Below is a small trained network, with its code and all its weights. Each question gives an input and a target symbol and asks what happens when units are switched off, that is, made to give their printed mean instead of their output.

import numpy as np


def w(rows, s, z=0):
    codes = np.array(rows[::2]) - 128.0
    scale = np.full(codes.shape[1], s)
    scale[-1] = z or s
    return codes * scale


def f(y):
    return np.maximum(y, 0)


def softmax(a):
    e = np.exp(a - a.max(-1, keepdims=True))
    return e / e.sum(-1, keepdims=True)


def log_softmax(a):
    a = a - a.max(-1, keepdims=True)
    return a - np.log(np.exp(a).sum(-1, keepdims=True))


def net(x, mask):
    ids = ['ΘΦαδεημξπτψ'.index(c) for c in x.split()]
    T = len(ids)
    res = E[ids] + P[:T]
    r = res
    for j in range(2):
        rows = slice(3 * j, 3 * j + 3)
        q, k, v = (r @ M[0][rows].T for M in (Q, K, V))
        z = softmax(np.where(np.tri(T) > 0, q @ k.T / 3**0.5, -1e9)) @ v
        o = O[0][rows]
        res = res + np.where(mask[j], z, o[:, -1]) @ o[:, :-1]
    y = f(res @ A[0][:, :-1].T + A[0][:, -1])
    res = res + np.where(mask[2:26], y, B[0][:, -1]) @ B[0][:, :-1]
    return log_softmax(res[-1] @ U[:, :-1].T + U[:, -1])


Q, K, V, O, A, B = {}, {}, {}, {}, {}, {}
E = w([
[88,129,58],'Θ',
[114,102,11],'Φ',
[155,110,212],'α',
[214,124,122],'δ',
[165,114,134],'ε',
[121,91,123],'η',
[70,141,131],'μ',
[153,110,95],'ξ',
[189,120,121],'π',
[208,81,208],'τ',
[119,40,171],'ψ',
],0.012)
P = w([
[110,6,133],'0',
[140,168,130],'1',
[166,100,105],'2',
[123,164,132],'3',
[176,101,97],'4',
[117,164,136],'5',
[187,97,98],'6',
[113,163,138],'7',
],0.019)
Q[0] = w([
[122,207,22],'H0',
[216,2,35],'H0',
[125,45,119],'H0',
[119,41,163],'H1',
[103,111,54],'H1',
[116,174,169],'H1',
],0.0092)
K[0] = w([
[151,130,43],'H0',
[92,3,130],'H0',
[67,86,154],'H0',
[169,117,86],'H1',
[110,69,158],'H1',
[74,168,118],'H1',
],0.013)
V[0] = w([
[66,82,110],'H0',
[253,122,133],'H0',
[139,155,20],'H0',
[156,91,102],'H1',
[91,83,139],'H1',
[94,133,113],'H1',
],0.018)
O[0] = w([
[79,53,107,255],'H0',
[254,132,196,197],'H0',
[188,138,7,31],'H0',
[167,81,138,246],'H1',
[172,150,150,209],'H1',
[147,155,97,86],'H1',
],0.014,0.0075)
A[0] = w([
[135,154,36,6],'N0',
[128,255,116,138],'N1',
[42,79,129,80],'N2',
[190,109,149,159],'N3',
[183,172,70,129],'N4',
[63,88,162,150],'N5',
[33,105,117,91],'N6',
[139,232,104,169],'N7',
[140,220,106,186],'N8',
[154,161,96,163],'N9',
[77,73,114,191],'N10',
[82,48,102,120],'N11',
[123,162,186,88],'N12',
[136,110,155,118],'N13',
[160,147,71,116],'N14',
[50,100,98,108],'N15',
[120,151,79,95],'N16',
[124,74,128,217],'N17',
[97,89,108,3],'N18',
[105,105,125,99],'N19',
[130,174,114,123],'N20',
[159,62,98,30],'N21',
[232,98,165,197],'N22',
[70,81,82,96],'N23',
],0.0088,0.0054)
B[0] = w([
[170,107,179,138],'N0',
[16,73,254,146],'N1',
[142,184,126,190],'N2',
[99,126,66,200],'N3',
[74,125,104,157],'N4',
[104,180,104,202],'N5',
[211,157,182,169],'N6',
[40,111,203,150],'N7',
[47,133,203,150],'N8',
[93,130,139,146],'N9',
[78,177,64,195],'N10',
[120,215,93,203],'N11',
[129,160,101,155],'N12',
[161,124,155,169],'N13',
[106,88,119,145],'N14',
[205,138,182,165],'N15',
[162,108,203,133],'N16',
[98,74,93,200],'N17',
[227,136,181,150],'N18',
[125,175,126,150],'N19',
[116,92,161,134],'N20',
[191,183,140,164],'N21',
[80,133,44,252],'N22',
[193,148,143,169],'N23',
],0.0059,0.02)
U = w([
[220,56,160,59],'Θ',
[71,122,25,146],'Φ',
[209,150,193,253],'α',
[141,171,215,200],'δ',
[1,104,71,237],'ε',
[134,68,116,91],'η',
[132,60,214,30],'μ',
[17,147,154,140],'ξ',
[209,134,113,45],'π',
[118,220,134,48],'τ',
[167,187,106,52],'ψ',
],0.0094,0.0047)

Each question gives the input, a string of symbols that net reads in full, and the target symbol t.
The units are the heads (3 rows each of Q, K, V and O) and the neurons (one row each of A and B). Each row of codes is followed by its name. A weight is (code - 128) times the scale printed after its matrix; where a second scale follows, it is the last column's (O, A, B and U).
mask holds one flag per unit, heads first, then neurons. A switched-off unit (its flag False) gives its mean, the last column of its rows in O or B, instead of its output. The means were averaged over made-up inputs and are rounded, as every weight is.
A unit's drop is (log p(t) with every unit on - log p(t) with that unit switched off) / (log p(t) with every unit on - log p(t) with every unit switched off).
The circuit of an input: a set's keep is (log p(t) with only the set's units on - log p(t) with every unit switched off) / (log p(t) with every unit on - log p(t) with every unit switched off). Starting from the 12 units with the biggest drops (on a tie, the unit counted first), units are removed one at a time, each time the one whose removal leaves the highest keep (on an exact tie, the one counted first), for as long as the keep stays at least 0.8.
circuit, biggest first: the units of the circuit, biggest drop first
k most important neurons: the k neurons with the biggest drops, biggest first
heads that matter: for each layer, one digit per head in row order, 1 if its drop is at least 0.15 and else 0, layers parted by /
drop when u is switched off: that unit's drop, to one decimal
input α δ τ η η, target ξ: heads that matter -> 10
input τ Θ α μ ε, target μ: most important neuron -> [N11]
input ε μ ψ, target ε: heads that matter -> 10
input δ Θ ε, target Θ: heads that matter -> 10
input Φ η δ α δ, target π: 2 most important neurons -> [N22, N23]
input ε α ψ, target ε: circuit, biggest first -> [H0, N15, N17, N10]
input α δ π ψ Φ Φ, target Φ: circuit, biggest first -> [H0, N4]
input δ α δ α τ, target Θ: 2 most important neurons -> [N10, N11]
input ψ τ τ α Θ ξ τ, target δ: 2 most important neurons -> [N6, N22]
input ψ ψ μ, target δ: 4 most important neurons -> [N6, N22, N15, N3]
input ψ δ ξ ψ τ δ π, target δ: 3 most important neurons -> [N6, N22, N15]
input α ε ε ε η μ ψ, target ξ: circuit, biggest first -> [H0, N5]
input δ Φ ξ π δ δ Θ, target Θ: circuit, biggest first -> [H0, N11]
input α δ α ψ ε δ ξ, target ξ: circuit, biggest first -> [H0]
input μ η Φ τ ψ, target τ: 4 most important neurons -> [N10, N11, N5, N2]
input Θ μ ξ μ ξ ψ δ, target ψ: 2 most important neurons -> [N11, N10]
input μ η τ, target τ: 2 most important neurons -> [N10, N11]
input δ ε ξ τ η, target Θ: 3 most important neurons -> [N10, N11, N5]
input ε δ ξ ξ η τ α, target ε: drop when H0 is switched off -> 0.2
input τ μ ξ μ Θ, target μ: circuit, biggest first -> [H0]
input Θ δ ψ, target ψ: drop when N11 is switched off -> 0.3
input α ξ π, target ξ: drop when N5 is switched off -> 0.1
input τ Θ ε ψ Θ μ α, target μ: drop when H0 is switched off -> 1.0
